Below are the code and all the weights of a small trained network. Each question names an input and a class and asks about switching units off, where a switched-off unit gives its printed mean instead of its output.

import numpy as np


def w(rows, s, z=0):
    codes = np.array(rows[::2]) - 128.0
    scale = np.full(codes.shape[1], s)
    scale[-1] = z or s
    return codes * scale


def f(y):
    return np.maximum(y, 0)


def log_softmax(a):
    a = a - a.max(-1, keepdims=True)
    return a - np.log(np.exp(a).sum(-1, keepdims=True))


def net(x, mask):
    res = np.array(x, float).reshape(1, 5) / 4 @ E
    y = f(res @ A[0][:, :-1].T + A[0][:, -1])
    res = res + np.where(mask, y, B[0][:, -1]) @ B[0][:, :-1]
    return log_softmax(res[-1] @ U[:, :-1].T + U[:, -1])


A, B = {}, {}
E = w([
[199,122,136,69,246,154,132],'x0',
[130,137,119,127,127,128,135],'x1',
[123,114,151,138,129,137,128],'x2',
[44,169,154,173,199,53,142],'x3',
[176,49,145,149,127,34,198],'x4',
],0.013)
A[0] = w([
[81,149,163,119,139,123,88,107],'N0',
[238,96,125,121,133,199,120,148],'N1',
[161,130,153,115,137,177,77,108],'N2',
[112,133,153,122,185,30,168,42],'N3',
[20,158,135,147,113,67,133,176],'N4',
[177,78,112,112,200,108,168,26],'N5',
[68,188,112,131,173,139,93,184],'N6',
[198,94,132,132,205,105,165,59],'N7',
[149,136,126,106,91,173,116,215],'N8',
[212,83,138,96,57,91,153,167],'N9',
[99,127,130,119,101,131,77,108],'N10',
[166,162,115,104,171,158,115,70],'N11',
[165,136,119,105,75,202,82,233],'N12',
[32,166,131,124,167,142,102,125],'N13',
[119,147,130,142,252,111,135,42],'N14',
[135,77,131,151,33,41,164,117],'N15',
[134,176,134,120,183,185,94,171],'N16',
[123,151,134,98,206,202,99,122],'N17',
[73,201,131,143,49,205,88,233],'N18',
[97,100,136,145,150,28,166,68],'N19',
[158,111,99,127,28,160,132,253],'N20',
],0.014,0.0052)
B[0] = w([
[112,169,128,127,126,140,133,163],'N0',
[216,176,93,154,86,121,192,246],'N1',
[164,126,90,101,146,129,121,184],'N2',
[106,138,150,83,170,32,102,202],'N3',
[93,222,50,159,91,97,123,214],'N4',
[167,150,183,81,58,94,115,201],'N5',
[91,140,147,130,104,218,120,202],'N6',
[158,138,188,53,87,80,138,211],'N7',
[166,99,113,111,140,112,92,201],'N8',
[117,56,213,159,103,172,188,229],'N9',
[136,125,142,127,92,112,118,159],'N10',
[160,121,113,142,169,172,154,183],'N11',
[181,93,90,107,162,56,75,243],'N12',
[88,175,172,136,87,176,135,196],'N13',
[82,87,206,61,183,156,83,208],'N14',
[68,28,119,176,175,139,156,226],'N15',
[139,163,95,135,189,189,132,210],'N16',
[127,101,72,139,224,172,147,220],'N17',
[145,154,160,105,78,93,4,251],'N18',
[107,122,54,116,159,41,115,201],'N19',
[115,38,190,134,160,141,40,240],'N20',
],0.029,0.018)
U = w([
[158,107,180,68,136,47,19,190],'0',
[232,109,61,131,184,154,125,107],'1',
[116,1,154,254,135,113,167,253],'2',
[217,95,196,123,48,89,237,63],'3',
[73,207,112,182,42,144,85,114],'4',
[70,171,173,100,219,201,151,90],'5',
[44,106,66,206,159,17,183,45],'6',
],0.0086,0.0026)

Each question gives the input, the list of numbers given to net, and the class t.
The units are the neurons (one row each of A and B). Each row of codes is followed by its name. A weight is (code - 128) times the scale printed after its matrix; where a second scale follows, it is the last column's (A, B and U).
mask holds one flag per neuron, in row order. A switched-off neuron (its flag False) gives its mean, the last column of its row in B, instead of its output. The means were averaged over made-up inputs and are rounded, as every weight is.
A unit's drop is (log p(t) with every unit on - log p(t) with that unit switched off) / (log p(t) with every unit on - log p(t) with every unit switched off).
The circuit of an input: a set's keep is (log p(t) with only the set's units on - log p(t) with every unit switched off) / (log p(t) with every unit on - log p(t) with every unit switched off). Starting from the 12 units with the biggest drops (on a tie, the unit counted first), units are removed one at a time, each time the one whose removal leaves the highest keep (on an exact tie, the one counted first), for as long as the keep stays at least 0.8.
circuit, biggest first: the units of the circuit, biggest drop first
top k neurons: the k neurons with the biggest drops, biggest first
drop of u: that unit's drop, to one decimal
input [-8,-8,5,0,6], class 2: circuit, biggest first	N15
input [0,0,-4,6,6], class 6: top 2 neurons	N18, N19
input [0,-8,5,0,6], class 2: top 2 neurons	N15, N18
input [7,8,3,1,-2], class 5: top 2 neurons	N14, N12
input [8,3,0,-2,1], class 3: top 2 neurons	N7, N5
input [1,6,-7,-5,-7], class 1: top 2 neurons	N17, N16
input [4,-7,0,0,4], class 3: top 3 neurons	N18, N20, N12
input [-7,6,-7,-7,2], class 2: top 2 neurons	N15, N9
input [-7,-8,7,0,5], class 2: drop of N15	0.2
input [2,7,0,-7,1], class 3: drop of N1	0.3
input [-5,3,-4,3,-2], class 4: drop of N18	0.0
input [0,-6,-5,6,-1], class 4: drop of N17	0.1
